Below is a small trained network, with its code and all its weights. Each question gives an input and a target symbol and asks what happens when units are switched off, that is, made to give their printed mean instead of their output.

import numpy as np


def w(rows, s, z=0):
    codes = np.array(rows[::2]) - 128.0
    scale = np.full(codes.shape[1], s)
    scale[-1] = z or s
    return codes * scale


def norm(h):
    return h / np.sqrt((h * h).mean(-1, keepdims=True) + 1e-5)


def f(y):
    return y / 2 * (1 + np.tanh(0.7978845608 * (y + 0.044715 * y**3)))


def softmax(a):
    e = np.exp(a - a.max(-1, keepdims=True))
    return e / e.sum(-1, keepdims=True)


def log_softmax(a):
    a = a - a.max(-1, keepdims=True)
    return a - np.log(np.exp(a).sum(-1, keepdims=True))


def net(x, mask):
    ids = ['ΞΦαδηλστψ'.index(c) for c in x.split()]
    T = len(ids)
    res = E[ids] + P[:T]
    u = 0
    for l in range(3):
        r = norm(res)
        for j in range(2):
            rows = slice(4 * j, 4 * j + 4)
            q, k, v = (r @ M[l][rows].T for M in (Q, K, V))
            z = softmax(np.where(np.tri(T) > 0, q @ k.T / 4**0.5, -1e9)) @ v
            o = O[l][rows]
            res = res + np.where(mask[u + j], z, o[:, -1]) @ o[:, :-1]
        u += 2
        y = f(norm(res) @ A[l][:, :-1].T + A[l][:, -1])
        res = res + np.where(mask[u : u + 4], y, B[l][:, -1]) @ B[l][:, :-1]
        u += 4
    return log_softmax(norm(res)[-1] @ U[:, :-1].T + U[:, -1])


Q, K, V, O, A, B = {}, {}, {}, {}, {}, {}
E = w([
[173,184,122],'Ξ',
[139,118,103],'Φ',
[85,159,133],'α',
[81,161,134],'δ',
[150,122,240],'η',
[122,133,253],'λ',
[43,50,207],'σ',
[181,103,82],'τ',
[159,120,186],'ψ',
],0.014)
P = w([
[186,95,1],'0',
[169,62,51],'1',
[150,49,83],'2',
[144,44,104],'3',
[127,34,115],'4',
[118,33,126],'5',
[111,20,131],'6',
],0.0037)
Q[0] = w([
[42,138,198],'L0H0',
[108,73,204],'L0H0',
[136,177,254],'L0H0',
[72,114,53],'L0H0',
[73,69,199],'L0H1',
[180,50,152],'L0H1',
[133,67,55],'L0H1',
[59,202,176],'L0H1',
],0.0094)
K[0] = w([
[52,146,143],'L0H0',
[61,104,154],'L0H0',
[78,166,138],'L0H0',
[154,74,35],'L0H0',
[84,84,123],'L0H1',
[165,119,168],'L0H1',
[151,64,157],'L0H1',
[29,251,116],'L0H1',
],0.015)
V[0] = w([
[190,110,145],'L0H0',
[70,44,66],'L0H0',
[151,55,129],'L0H0',
[37,124,34],'L0H0',
[127,150,92],'L0H1',
[255,184,123],'L0H1',
[108,121,109],'L0H1',
[137,101,121],'L0H1',
],0.0055)
O[0] = w([
[116,209,65,212],'L0H0',
[254,106,135,191],'L0H0',
[189,214,122,252],'L0H0',
[179,93,141,48],'L0H0',
[104,86,120,63],'L0H1',
[52,161,239,254],'L0H1',
[140,84,81,89],'L0H1',
[104,175,154,178],'L0H1',
],0.0042,0.00049)
A[0] = w([
[56,63,195,10],'L0N0',
[158,196,131,225],'L0N1',
[48,75,103,44],'L0N2',
[125,133,2,251],'L0N3',
],0.0099,0.0021)
B[0] = w([
[168,153,39,189],'L0N0',
[200,140,24,187],'L0N1',
[132,138,104,146],'L0N2',
[111,255,105,253],'L0N3',
],0.01,0.0045)
Q[1] = w([
[171,61,70],'L1H0',
[166,185,63],'L1H0',
[105,115,93],'L1H0',
[186,97,139],'L1H0',
[95,254,33],'L1H1',
[78,177,21],'L1H1',
[190,172,72],'L1H1',
[164,96,84],'L1H1',
],0.016)
K[1] = w([
[142,95,104],'L1H0',
[125,155,117],'L1H0',
[96,126,126],'L1H0',
[201,103,118],'L1H0',
[121,255,72],'L1H1',
[139,193,107],'L1H1',
[157,148,94],'L1H1',
[173,125,125],'L1H1',
],0.021)
V[1] = w([
[100,78,208],'L1H0',
[106,184,168],'L1H0',
[65,89,76],'L1H0',
[128,128,128],'L1H0',
[118,146,61],'L1H1',
[84,133,254],'L1H1',
[24,43,24],'L1H1',
[28,134,135],'L1H1',
],0.0091)
O[1] = w([
[221,147,63,2],'L1H0',
[46,140,77,163],'L1H0',
[132,190,114,59],'L1H0',
[128,128,128,128],'L1H0',
[1,101,112,187],'L1H1',
[136,186,111,26],'L1H1',
[161,72,65,34],'L1H1',
[123,87,53,71],'L1H1',
],0.0074,0.0053)
A[1] = w([
[99,235,125,201],'L1N0',
[168,10,63,5],'L1N1',
[228,144,64,109],'L1N2',
[84,92,184,130],'L1N3',
],0.011,0.0028)
B[1] = w([
[116,51,2,255],'L1N0',
[217,53,41,159],'L1N1',
[146,72,181,137],'L1N2',
[174,110,190,165],'L1N3',
],0.0082,0.008)
Q[2] = w([
[129,69,69],'L2H0',
[57,121,226],'L2H0',
[104,9,110],'L2H0',
[111,225,183],'L2H0',
[93,199,147],'L2H1',
[96,171,148],'L2H1',
[181,88,169],'L2H1',
[133,192,157],'L2H1',
],0.012)
K[2] = w([
[58,118,41],'L2H0',
[23,128,210],'L2H0',
[99,2,66],'L2H0',
[125,237,206],'L2H0',
[96,122,39],'L2H1',
[80,140,72],'L2H1',
[173,180,139],'L2H1',
[124,181,83],'L2H1',
],0.0081)
V[2] = w([
[3,105,5],'L2H0',
[146,211,54],'L2H0',
[162,15,120],'L2H0',
[36,23,229],'L2H0',
[189,96,108],'L2H1',
[186,33,115],'L2H1',
[124,100,123],'L2H1',
[67,147,139],'L2H1',
],0.0046)
O[2] = w([
[181,170,140,255],'L2H0',
[60,172,182,144],'L2H0',
[199,61,69,128],'L2H0',
[105,171,2,141],'L2H0',
[43,144,110,106],'L2H1',
[105,238,179,109],'L2H1',
[109,132,117,135],'L2H1',
[194,180,187,156],'L2H1',
],0.0055,0.0051)
A[2] = w([
[138,254,109,4],'L2N0',
[164,68,84,38],'L2N1',
[129,29,202,103],'L2N2',
[69,34,101,94],'L2N3',
],0.013,0.0034)
B[2] = w([
[211,150,80,155],'L2N0',
[151,188,2,155],'L2N1',
[120,61,35,188],'L2N2',
[80,175,186,254],'L2N3',
],0.0092,0.0051)
U = w([
[130,136,138,54],'Ξ',
[165,68,44,92],'Φ',
[69,178,55,146],'α',
[153,115,188,219],'δ',
[152,113,193,211],'η',
[63,4,140,3],'λ',
[159,235,187,119],'σ',
[197,231,93,78],'τ',
[52,148,228,165],'ψ',
],0.014,0.0048)

Each question gives the input, a string of symbols that net reads in full, and the target symbol t.
The units are the heads (4 rows each of Q, K, V and O) and the neurons (one row each of A and B). Each row of codes is followed by its name. A weight is (code - 128) times the scale printed after its matrix; where a second scale follows, it is the last column's (O, A, B and U).
mask holds one flag per unit, layer by layer, with each layer's heads first. A switched-off unit (its flag False) gives its mean, the last column of its rows in O or B, instead of its output. The means were averaged over made-up inputs and are rounded, as every weight is.
A unit's drop is (log p(t) with every unit on - log p(t) with that unit switched off) / (log p(t) with every unit on - log p(t) with every unit switched off).
The circuit of an input: a set's keep is (log p(t) with only the set's units on - log p(t) with every unit switched off) / (log p(t) with every unit on - log p(t) with every unit switched off). Starting from the 12 units with the biggest drops (on a tie, the unit counted first), units are removed one at a time, each time the one whose removal leaves the highest keep (on an exact tie, the one counted first), for as long as the keep stays at least 0.8.
circuit, biggest first: the units of the circuit, biggest drop first
unit that matters most: the unit with the biggest drop
k most important neurons: the k neurons with the biggest drops, biggest first
top k neurons in layer l: the k neurons of layer l with the biggest drops, biggest first
heads that matter: for each layer, one digit per head in row order, 1 if its drop is at least 0.15 and else 0, layers parted by /
input α Ξ δ ψ, target δ: circuit, biggest first	L0N3; L1N0
input σ τ Ξ τ, target ψ: heads that matter	00 / 11 / 00
input Ξ Φ λ η λ λ λ, target τ: 4 most important neurons	L0N3; L0N0; L2N0; L1N0
input δ ψ α Ξ η ψ, target η: heads that matter	00 / 01 / 00
input σ Ξ σ Φ α α ψ, target η: unit that matters most	L0N0
input η λ ψ δ δ ψ, target δ: heads that matter	00 / 01 / 00
input λ δ σ τ η, target Φ: heads that matter	10 / 00 / 00
input λ ψ λ ψ α δ λ, target δ: heads that matter	00 / 01 / 00
input Ξ σ α α ψ λ, target η: heads that matter	00 / 11 / 00
input δ Φ Φ τ Φ Ξ δ, target ψ: heads that matter	10 / 00 / 00
input λ λ Ξ σ, target Φ: 3 most important neurons	L0N3; L0N1; L1N1
input λ Φ α Ξ σ σ Φ, target ψ: 3 most important neurons	L0N3; L0N1; L0N0
input ψ δ λ η α λ, target η: heads that matter	00 / 01 / 00
input ψ λ α ψ α, target ψ: unit that matters most	L0H1
input Ξ ψ η, target σ: 2 most important neurons	L0N3; L2N0
input Ξ λ Ξ η, target σ: heads that matter	10 / 01 / 10
input σ Ξ ψ ψ ψ Ξ Ξ, target ψ: heads that matter	11 / 00 / 00
input Ξ α τ δ σ σ, target Φ: heads that matter	00 / 00 / 00
input τ σ λ Ξ Ξ ψ λ, target Φ: heads that matter	10 / 01 / 00
input Ξ ψ τ λ, target τ: 3 most important neurons	L0N3; L0N0; L1N0
input Ξ α η η α, target ψ: unit that matters most	L0H0
input σ ψ σ δ Φ τ, target α: heads that matter	10 / 00 / 00
input σ ψ τ ψ η, target Φ: 2 most important neurons	L0N1; L0N3
input τ ψ λ δ σ σ τ, target ψ: top 2 neurons in layer 2	L2N3; L2N2
input λ η τ ψ, target λ: top 2 neurons in layer 1	L1N3; L1N0
